nenob: [ -0.4 -19.0  25.5  -0.4  74.7  20.6]
sulo: [ -1.6 -27.3  21.1 -27.5  69.9  25.4]
Raviv: [-56.2  49.5  20.2  -9.7  14.2  10.1]
kasi: [ 31.3  22.0  -0.4  31.8 -38.4 -15.5]
Sifal: [-32.6  18.1  32.5  13.2  55.2  -3.6]
mizem: [ 22.8 -26.1 -24.5  11.3   4.9   3.4]
viki: [ -0.4 -19.0  25.5  -0.4  20.5  19.7]
Basu: [-17.2  19.8  64.3  33.6  93.0  -9.8]
gured: [-31.2 -10.1  17.2 -24.4  76.0  32.1]
succ: [-1.6] => [-27.3]
succ: [19.8] => [64.3]
which: [-31.2 -10.1  17.2 -24.4  76.0  32.1] => gured
succ: [22.0] => [-0.4]

